(in the rows, 128 means zero)
Each row is followed by its group and then its class within the group.
[116 140 114 110  91 102 132  98 126 129  64 126 102 100 103 137 104 151
 118 130 138 134 120 109 149 146  92 116 112 152 132 169 112  97 151]	Tp/[54]
[125 158 140 123  71 115 131 128 133 156 104 129 108  92 141  83 111 143
  79 110 143 102 112  90 178 120 158 133 113 135 146 116 137 125 109]	lh/[45]
[150  40 142 132   4 103  91 156 140 157 120 111 112  38 118 126  39 178
  92 144 136 114  96  57 134 111 185  94 144 116 104 160 156 121 122]	Tp/[54]
[129 167 137 157  94 121 114 138 111 135 115 138  85 150 106 100 124 128
 123 120 107 108 121 136 115 134 135 123 192 139  97 132 138 137 132]	qm/[46]
[121 110 126 110  72 126 151 129 128 126 103 141 101 106 131  86 115 129
 109 132 135  96 138 121 128 115 139 129 121 102 107 118 209 149 126]	qm/[53]
[115  95 134 132  78 117 154 114 100 113  89 126 119 107 114  61 113 133
 111 129 167 112 155  98 109 136  82 104 117 130  85 178 238 163 127]	qm/[46]
[138  93 113 123  84 132 147 115 133 141  88 126  93 114 128  76  63 155
 105 122 142 117 118 115 145 137 138 135 133 107  79 121 246 131 111]	qm/[53]
[128 105 115 128  38  98 131 162 153 165 141 136  97  66 147 135 135 153
 120 133 141 112  97 106 114  97 147 116 143 136 143 151 129 106 135]	Tp/[54]
[148 130 104  83  51  63 129 131 155 160 117 121  84 104 121 143  84 153
 119 136 108 115  72 117 147 121 132 105 153 133 126 143 117 100 136]	Tp/[36]
[166 111 122  92 109 121 142 140 137 126 125 124 115 149 138 163 139 131
 144 164 116 152  36 121 154 106 149 122 182  95 141 111 165  86 132]	nj/[57]
[132 110 116 135  98 122 152 130 131 126 100 121 106 113 127  86  93 110
  97 126 136 121 115 124 154 137 146 135 131 122 139 118 194 149 120]	qm/[53]
[177  88 130 120  64 107 112 162 132 133 137 131 114 109 164 170 124 166
 129 146 132 121  65 113 121 110 203 130 136 113 137 114 124  90 114]	nj/[57]
[155 108 125  88 106 123 123 161 148 130 161 120 109 116 149 145  58 155
 142 151 129 132  90 130 142 121 140 123 116 119 144 133 128  93 117]	nj/[57]
[123  94 109  82  68  97 129 148 143 143 135 120 109  78 125 140 120 150
 121 138 146 132  92 103 118 109 133 124 150 131 117 163 157 102 151]	Tp/[54]
[131 148  92 130  54 125 141 128 138 145 118 130 104 109 194 110 142 132
  90 138 139 126  80 126 171 115 152 134 131 101 160 112 183 111 112]	lh/[45]
[143 114  91 145  37 112 133 139 145 150 123 126 130  64 143 101 193 133
  86 139 158 110  89 103 135  93 183 130 121 106 151 108 164 131 112]	lh/[50]
[131 121 117 144  50 115 115 118 117 146 107 123  91 120 118  88  91 163
  91 141 109 113 121 126 140 111 138 135 164 131  87 131 176 139 119]	qm/[53]
[103 119 127 132  63  97 138 111 117 133 116 138  77 117 111  85 113 122
 114 148 134 109 157 114 117 152 107 119 139 158  96 144 188 131 120]	qm/[46]
[118 100 106  92  56  82 119 147 151 124 121 132  96  64 129 125 114 181
 122 125 143 120  78  95 112 122 116  88 137 158 110 179 130 108 144]	Tp/[54]
[134 130 117 157  79 132 129 127 145 157 115 135 110  96 158 121 129 120
  82 108 127   4 146 120 140 126 166 144 108 123 130 108 133 141  96]	lh/[50]
[149  84 124 125 101 111 125 128 140 127 124 140 132 115 149 164 113 149
 139 134 159 136  90 122 125 131 168 128 110 101 141 103 133 106 116]	nj/[57]
[132  48 132 108  67 118 140 156 157 132 119 122 107  93 125 147  62 145
 121 162 153 149  73  82 130 137 154 108 124  86 120 114 187  86 122]	nj/[57]
[115 141 130 123 128 149 113 128 155 143 122 151  86 110 143  75  85 123
  86  90 141 110 173 148 164 149 115 120  80 128 130 127 126 128  92]	lh/[50]

Each row is followed by its group and then its class within the group.
[140 117 121 122 139 127 124 126 122 106  48 120  91 152 112  99 133 136
 140 123 103 164 161 101 142 101 106 111 183 120 154 116 170 105 168]	Jq/lg
[104 148 121 152 144 117 161  96 111 137  93 149 154 152 116 104 127 106
 126 139 166 104 122 197 170 113 135 121 158 161 136 136 118 122  23]	hs/hr
[126  95  91 136 154 109 136 125 118 119  23  77  86 198 130 133 126 143
 106 126 139 151 164 112  96 102 116 127  99 137 143 121 129 120 146]	Jq/zj
[150 134 122 124 142 120 106  98 124 127  77 150 133 145 119 121 124 124
 128 148 114 162 148 107 139  71 113 120 132 135 140 116 145 117 100]	Jq/zj
[138  97  65 117 159 113 105 100 127  23  91 107 116 168 101 134 108 181
  86  73 164 225 107 178  75 128 164  95 187 142 109 134  94  85  56]	hs/lp
[123 119 113 139 116 132 146 130 125 181 147 108 131 131 126 140 119  84
 110 177 144 118 109 170 128 125 129 126 100 131 133 132  67 140 111]	hs/lp
[147 155 125 125 148 122 106 103 119 120  92 132 118 144 124 131 129 108
 138 137 110 190 149 138 114  60 113 111 172 127 151 125 156 110 106]	Jq/zj
[130  94  98 133 120 118 152 129 136  67 113 122 140 144 123 121 114 141
  98  96 158 115 123 145  97 140 158 123 129 155 104 141 102 120  97]	hs/dn
[148 140 121 139 148 120  91 127 126 138 126 133 119 136 123 133 115 147
 158 148 104 168 135 137 113  88 120 119 127 123 150 118 142 102 120]	Jq/cl
[134 142 128 124 154 116 120 116 111 138  65 134  98 149  88 108 121 136
 146 163 103 167 150 133 139  90 103 114 163 119 167 117 149 119 126]	Jq/lg
[139 110 112 120 123 129 119 108 132  79 179 119 134 109 149 147 128 128
 111 134 136 176 117 144 100 116 143 121 163 146 107 136  85 119 127]	hs/lp
[130 104 107 123 142 112 136 117 121 111  85 106 112 143 123 139 129 115
 114 148 124 154 137 133 123  97 118 117 128 130 140 126 124  74 133]	Jq/zj
[122  91  92 118 143 117 162 105 124  95  80  96 110 155 109 131 121 118
 100 142 156 148 107 161 120 121 129 110 136 146 129 135  83 124 102]	hs/lp
[131 106 112 128 151 120 138 123 119 126  45 106 116 156 123 117 122 126
 132 148 110 145 147 117 134  95 112 112 123 138 150 124 141 118 152]	Jq/zj
